Below is a small trained network, with its code and all its weights. Each question gives an input and a target symbol and asks what happens when units are switched off, that is, made to give their printed mean instead of their output.

import numpy as np


def w(rows, s, z=0):
    codes = np.array(rows[::2]) - 128.0
    scale = np.full(codes.shape[1], s)
    scale[-1] = z or s
    return codes * scale


def f(y):
    return np.maximum(y, 0)


def softmax(a):
    e = np.exp(a - a.max(-1, keepdims=True))
    return e / e.sum(-1, keepdims=True)


def log_softmax(a):
    a = a - a.max(-1, keepdims=True)
    return a - np.log(np.exp(a).sum(-1, keepdims=True))


def net(x, mask):
    ids = ['ΓΔΣΨαζηθλφ'.index(c) for c in x.split()]
    T = len(ids)
    res = E[ids] + P[:T]
    u = 0
    for l in range(2):
        r = res
        for j in range(2):
            rows = slice(3 * j, 3 * j + 3)
            q, k, v = (r @ M[l][rows].T for M in (Q, K, V))
            z = softmax(np.where(np.tri(T) > 0, q @ k.T / 3**0.5, -1e9)) @ v
            o = O[l][rows]
            res = res + np.where(mask[u + j], z, o[:, -1]) @ o[:, :-1]
        u += 2
        y = f(res @ A[l][:, :-1].T + A[l][:, -1])
        res = res + np.where(mask[u : u + 8], y, B[l][:, -1]) @ B[l][:, :-1]
        u += 8
    return log_softmax(res[-1] @ U[:, :-1].T + U[:, -1])


Q, K, V, O, A, B = {}, {}, {}, {}, {}, {}
E = w([
[157,179,75],'Γ',
[114,88,86],'Δ',
[207,121,103],'Σ',
[27,2,29],'Ψ',
[159,7,111],'α',
[184,82,110],'ζ',
[161,100,124],'η',
[111,93,84],'θ',
[174,95,131],'λ',
[65,91,248],'φ',
],0.0082)
P = w([
[134,148,91],'0',
[150,120,177],'1',
[105,96,122],'2',
[145,94,101],'3',
[146,123,179],'4',
[77,109,110],'5',
[154,97,101],'6',
[146,124,180],'7',
[49,125,108],'8',
[176,102,93],'9',
[149,128,185],'10',
[6,140,103],'11',
[149,111,117],'12',
],0.019)
Q[0] = w([
[141,103,173],'0.h1',
[133,51,99],'0.h1',
[152,253,153],'0.h1',
[200,156,104],'0.h2',
[129,80,103],'0.h2',
[103,79,112],'0.h2',
],0.015)
K[0] = w([
[147,184,244],'0.h1',
[27,126,139],'0.h1',
[240,106,86],'0.h1',
[236,172,154],'0.h2',
[80,98,179],'0.h2',
[44,138,147],'0.h2',
],0.011)
V[0] = w([
[54,111,97],'0.h1',
[46,116,173],'0.h1',
[211,74,128],'0.h1',
[126,87,82],'0.h2',
[114,138,115],'0.h2',
[117,113,3],'0.h2',
],0.0057)
O[0] = w([
[51,62,12,202],'0.h1',
[72,111,9,253],'0.h1',
[252,183,152,90],'0.h1',
[34,238,157,166],'0.h2',
[109,89,138,130],'0.h2',
[58,162,234,137],'0.h2',
],0.0032,0.0037)
A[0] = w([
[67,157,202,176],'0.n1',
[143,89,146,244],'0.n2',
[32,204,3,254],'0.n3',
[78,119,70,75],'0.n4',
[76,138,25,106],'0.n5',
[19,42,137,191],'0.n6',
[206,64,212,91],'0.n7',
[67,120,64,65],'0.n8',
],0.0068,0.0049)
B[0] = w([
[75,196,139,176],'0.n1',
[134,225,77,200],'0.n2',
[122,1,114,226],'0.n3',
[213,121,202,157],'0.n4',
[204,80,165,174],'0.n5',
[131,176,88,255],'0.n6',
[144,78,251,154],'0.n7',
[175,125,191,161],'0.n8',
],0.0071,0.0095)
Q[1] = w([
[206,2,154],'1.h1',
[83,241,156],'1.h1',
[58,242,129],'1.h1',
[42,111,251],'1.h2',
[143,134,180],'1.h2',
[70,149,203],'1.h2',
],0.0076)
K[1] = w([
[254,108,123],'1.h1',
[42,181,164],'1.h1',
[24,121,162],'1.h1',
[235,189,126],'1.h2',
[204,109,109],'1.h2',
[167,158,101],'1.h2',
],0.0097)
V[1] = w([
[208,169,77],'1.h1',
[37,134,205],'1.h1',
[139,144,82],'1.h1',
[123,225,183],'1.h2',
[254,33,91],'1.h2',
[163,140,58],'1.h2',
],0.0052)
O[1] = w([
[167,120,117,103],'1.h1',
[75,152,106,56],'1.h1',
[169,86,123,134],'1.h1',
[121,149,92,4],'1.h2',
[255,79,177,197],'1.h2',
[146,121,118,109],'1.h2',
],0.0071,0.0022)
A[1] = w([
[95,152,47,254],'1.n1',
[94,182,104,171],'1.n2',
[190,64,141,130],'1.n3',
[120,138,34,140],'1.n4',
[210,252,127,218],'1.n5',
[101,135,62,165],'1.n6',
[74,193,183,204],'1.n7',
[88,153,164,208],'1.n8',
],0.014,0.0035)
B[1] = w([
[74,90,198,192],'1.n1',
[162,188,171,157],'1.n2',
[116,225,158,255],'1.n3',
[79,46,114,182],'1.n4',
[51,146,2,169],'1.n5',
[65,105,129,178],'1.n6',
[189,68,100,213],'1.n7',
[177,117,112,190],'1.n8',
],0.011,0.0091)
U = w([
[140,153,127,164],'Γ',
[205,85,127,62],'Δ',
[126,135,63,7],'Σ',
[161,160,251,173],'Ψ',
[137,159,138,253],'α',
[136,142,112,156],'ζ',
[135,139,118,103],'η',
[117,175,154,142],'θ',
[104,176,122,127],'λ',
[77,93,126,113],'φ',
],0.016,0.0035)

Each question gives the input, a string of symbols that net reads in full, and the target symbol t.
The units are the heads (3 rows each of Q, K, V and O) and the neurons (one row each of A and B). Each row of codes is followed by its name. A weight is (code - 128) times the scale printed after its matrix; where a second scale follows, it is the last column's (O, A, B and U).
mask holds one flag per unit, layer by layer, with each layer's heads first. A switched-off unit (its flag False) gives its mean, the last column of its rows in O or B, instead of its output. The means were averaged over made-up inputs and are rounded, as every weight is.
A unit's drop is (log p(t) with every unit on - log p(t) with that unit switched off) / (log p(t) with every unit on - log p(t) with every unit switched off).
The circuit of an input: a set's keep is (log p(t) with only the set's units on - log p(t) with every unit switched off) / (log p(t) with every unit on - log p(t) with every unit switched off). Starting from the 12 units with the biggest drops (on a tie, the unit counted first), units are removed one at a time, each time the one whose removal leaves the highest keep (on an exact tie, the one counted first), for as long as the keep stays at least 0.8.
units of the circuit, in order: the units of the circuit, biggest drop first
unit that matters most: the unit with the biggest drop
k most important neurons: the k neurons with the biggest drops, biggest first
heads that matter: for each layer, one digit per head in row order, 1 if its drop is at least 0.15 and else 0, layers parted by /
input Ψ φ φ φ φ φ Γ, target φ: units of the circuit, in order -> [1.h2; 1.n4; 1.n1]
input Σ Ψ φ Ψ φ φ ζ Γ φ α θ Ψ η, target Ψ: unit that matters most -> 0.n3
input Ψ Σ Σ, target Ψ: units of the circuit, in order -> [1.h2; 1.n5; 1.n3]
input Ψ η Ψ α, target Ψ: units of the circuit, in order -> [1.h2; 1.n3; 1.n5]
input θ Ψ φ θ, target φ: units of the circuit, in order -> [1.n4; 0.n7; 1.n1]
input Ψ Ψ α Ψ α φ θ, target φ: 2 most important neurons -> [0.n7; 1.n4]
input Ψ φ φ φ Ψ φ λ λ φ α, target φ: units of the circuit, in order -> [1.h2; 1.n4; 0.h1]
input Γ φ α φ Σ φ η φ Ψ Δ φ Ψ Δ, target Ψ: heads that matter -> 10 / 01
input Ψ φ Σ ζ φ φ φ φ λ φ θ Ψ ζ, target Ψ: heads that matter -> 10 / 01
input Δ Ψ φ Δ, target φ: units of the circuit, in order -> [1.n4; 0.n7; 1.n1]
input φ φ η Γ Ψ Γ θ φ Ψ φ φ φ Δ, target φ: units of the circuit, in order -> [1.h2; 1.n4; 1.n1]
input Ψ φ Δ ζ η ζ φ φ Ψ Σ, target Ψ: units of the circuit, in order -> [1.n3; 1.h2; 0.n3; 0.n5]
input α η φ φ λ φ α, target φ: units of the circuit, in order -> [1.h2; 1.n4; 1.n1; 0.h1]
input φ φ λ φ θ Ψ Ψ, target Ψ: unit that matters most -> 1.n3
input α Γ Ψ φ Ψ Ψ φ Γ, target Σ: heads that matter -> 10 / 00
input ζ φ λ α φ φ Ψ η φ φ, target φ: heads that matter -> 10 / 01
input Γ φ φ Γ η φ Ψ φ φ φ φ φ ζ, target φ: heads that matter -> 00 / 01
input α θ φ Σ ζ Ψ Ψ φ φ Ψ, target φ: heads that matter -> 01 / 01
input φ Γ α φ α Ψ η, target Ψ: 3 most important neurons -> [1.n3; 0.n3; 1.n5]
input φ θ Σ, target φ: heads that matter -> 00 / 01
input φ ζ Γ, target φ: heads that matter -> 10 / 00
input λ Γ α Δ Ψ φ Σ, target φ: unit that matters most -> 1.h2
